Look-ups in named tables: a row name and a column name give one cell, copied from the table.

fef.tsv
	pidofep	zem	pofe
duse	53	234	132
vovi	207	122	214
niv	195	169	227
zav	175	146	172
mor	78	215	69
piti	135	145	147
fizi	52	195	18
daz	113	138	47
nud	133	183	128
mul	203	142	201

pofe of nud = 128
pidofep of fizi = 52
zem of mul = 142
pidofep of mul = 203
zem of zav = 146
pidofep of daz = 113
pidofep of duse = 53
zem of piti = 145
pidofep of vovi = 207
pofe of daz = 47

bomerag:
cols = nogi, gab, nonogi, furu, lanuru
nit: [39.2, 73.4, 61.6, 57.8, 46.2]
kiv: [27.9, 80.1, 45.6, 46.8, 65.2]
razusi: [41.5, 71.7, 57.5, 47.5, 70.9]
vor: [62.7, 61.5, 81.1, 67.6, 35.8]
lik: [57.1, 42.0, 61.1, 66.5, 50.5]
tevi: [67.3, 64.6, 82.6, 61.3, 48.4]
tido: [33.6, 74.3, 46.3, 53.2, 53.6]
rup: [76.1, 43.7, 79.5, 64.9, 55.8]
kodabek: [18.9, 67.2, 31.7, 45.8, 73.9]
zul: [92.4, 53.4, 89.7, 70.8, 36.2]
rizem: [67.6, 45.7, 58.3, 67.8, 44.1]
vitam: [56.2, 42.8, 53.2, 64.3, 53.2]

tido, gab => 74.3
rup, furu => 64.9
nit, gab => 73.4
rup, nonogi => 79.5
rizem, gab => 45.7
vitam, lanuru => 53.2
lik, furu => 66.5
kiv, nogi => 27.9
vor, furu => 67.6
nit, nonogi => 61.6
lik, gab => 42.0
zul, nonogi => 89.7

Table zim
         bam  muke  gal  dokito  latiro  vekelub
rili      48    55   49      46      52       58
bev       41    91   66      35      51       49
bizi      52    58   46      69      42       52
zek       38     8   38      58      47       19
kazaten   73    71   19      80      42       45
kime      52    24   46      39      62       46
mova      47    73   57      40      54       48
teb       29    69   74      56      37       67
rufure    51    50   56      48      54       51
kivosom   54    44   54      46      57       53
nav       46    51   55      59      45       53
menibov   58    44   48      50      56       56
nakikap   42    61   51      49      47       60

nakikap, bam => 42
menibov, gal => 48
kime, vekelub => 46
kime, latiro => 62
nakikap, vekelub => 60
bizi, gal => 46
nav, bam => 46
zek, latiro => 47
bizi, vekelub => 52
nav, gal => 55
zek, dokito => 58
kivosom, gal => 54

mosisav:
,riginod,kar,zim,fik,teb,zukiga,dapan,pefikig,siz,davep
bik,11.1,15.6,-10.1,29.4,-28.8,-35.6,-28.9,-3.9,-36.2,33.4
dek,-14.0,-24.6,34.7,-14.5,-45.7,-6.8,-16.0,-27.4,-4.1,46.1
vevator,-51.0,-54.3,-79.5,4.5,-17.6,-7.3,-97.5,-1.8,-63.8,17.1
pezival,-18.3,-39.7,60.3,-25.0,-46.4,11.9,-1.7,-43.3,5.7,64.2
seseg,4.7,32.0,-28.2,14.3,-35.0,-36.0,-40.3,-15.4,-37.8,45.4
dad,-61.1,-33.6,-20.9,-20.7,26.7,-23.4,-57.4,-42.0,-54.3,-61.6

vevator, dapan => -97.5
seseg, zim => -28.2
dad, teb => 26.7
vevator, siz => -63.8
seseg, dapan => -40.3
dek, fik => -14.5
Which row has the largest zim? pezival

doz.csv
,boda,vure,dasorel,ris,medibab,fulosid,furebif,num,reromeg
gog,106,81,84,50,30,89,94,76,80
sozad,65,43,69,109,105,71,76,50,97
pob,74,84,53,66,19,96,91,95,38
ran,92,76,54,76,67,94,94,76,53
penu,72,74,76,59,74,72,83,79,55
nodisur,82,93,59,94,98,74,57,81,98
rifu,74,74,53,77,58,76,97,71,46
zoso,37,68,102,81,90,67,90,58,72
lamove,71,85,94,37,57,66,103,78,28
fabomi,87,85,84,96,132,50,12,78,194

ris of lamove = 37
medibab of rifu = 58
dasorel of zoso = 102
ris of sozad = 109
num of gog = 76
ris of fabomi = 96
reromeg of rifu = 46
dasorel of nodisur = 59
reromeg of gog = 80
fulosid of rifu = 76
num of rifu = 71
num of pob = 95
dasorel of gog = 84
vure of lamove = 85
num of ran = 76
ris of rifu = 77
ris of gog = 50
boda of gog = 106
medibab of zoso = 90

kodor
        depin  kir  vuru  zut
mukeni    4.5  4.8   4.5  4.2
pusav     6.3  4.6   5.2  3.3
balaz     4.2  4.1   2.9  4.3
fopiv     6.3  5.8   6.7  3.4
lom       8.0  3.3   3.2  1.9
rutut     2.8  4.6   6.7  6.4
sis       5.1  3.3   4.7  3.6

depin of mukeni: 4.5
depin of balaz: 4.2
zut of sis: 3.6
vuru of pusav: 5.2
depin of sis: 5.1
kir of balaz: 4.1
zut of fopiv: 3.4
zut of lom: 1.9
kir of sis: 3.3
vuru of rutut: 6.7
depin of lom: 8.0
depin of fopiv: 6.3
vuru of sis: 4.7
zut of mukeni: 4.2
vuru of balaz: 2.9
kir of rutut: 4.6
depin of pusav: 6.3
depin of rutut: 2.8
kir of mukeni: 4.8
zut of rutut: 6.4

vez
         dibovi    pom    koz    bul  sorimed  tamef    lem    kon    gez   tele
zurito    43167  41436  45577  46053    40211  41639  39853  41890  33544  20105
bimiti    57400  82405  48423  62353    44767  60274  25453  55337  83490  45870
mozos     54548  77713  59901  57108    65815  78247  19410  55665  97002  56036
dur       44700  47105  53087  41017    39731  38069  27809  39231  48826  26733
tas       35258  45906  47599  72901    34403  72489  59734  44002  51940  25232
zazafu    53109  43569  48610  52342    37401  44693  47788  41831  47532  49459
mubinod   50567  41879  44885  49868    43595  30006  42020  44025  38765  36514
gil       47295  46182  44630  50819    41105  48560  46832  45114  45470  46061
zeti      46096  45081  45612  45474    46463  44103  45491  44770  44913  45690
tud       61075  47278  45860  54263    19756  42908  46002  44754  43431  50287
vakimi    47033  47600  46621  50426    44296  43301  43726  44547  47850  41846
surudi    45404  45498  47624  46973    48289  42724  45204  43055  44836  41869
rato      47701  46010  46196  48769    38739  43603  44494  44659  45673  45459

tamef of rato: 43603
kon of dur: 39231
dibovi of tas: 35258
bul of tud: 54263
tele of mozos: 56036
kon of mozos: 55665
lem of bimiti: 25453
gez of mozos: 97002
bul of mozos: 57108
koz of vakimi: 46621
tele of surudi: 41869
gez of zazafu: 47532

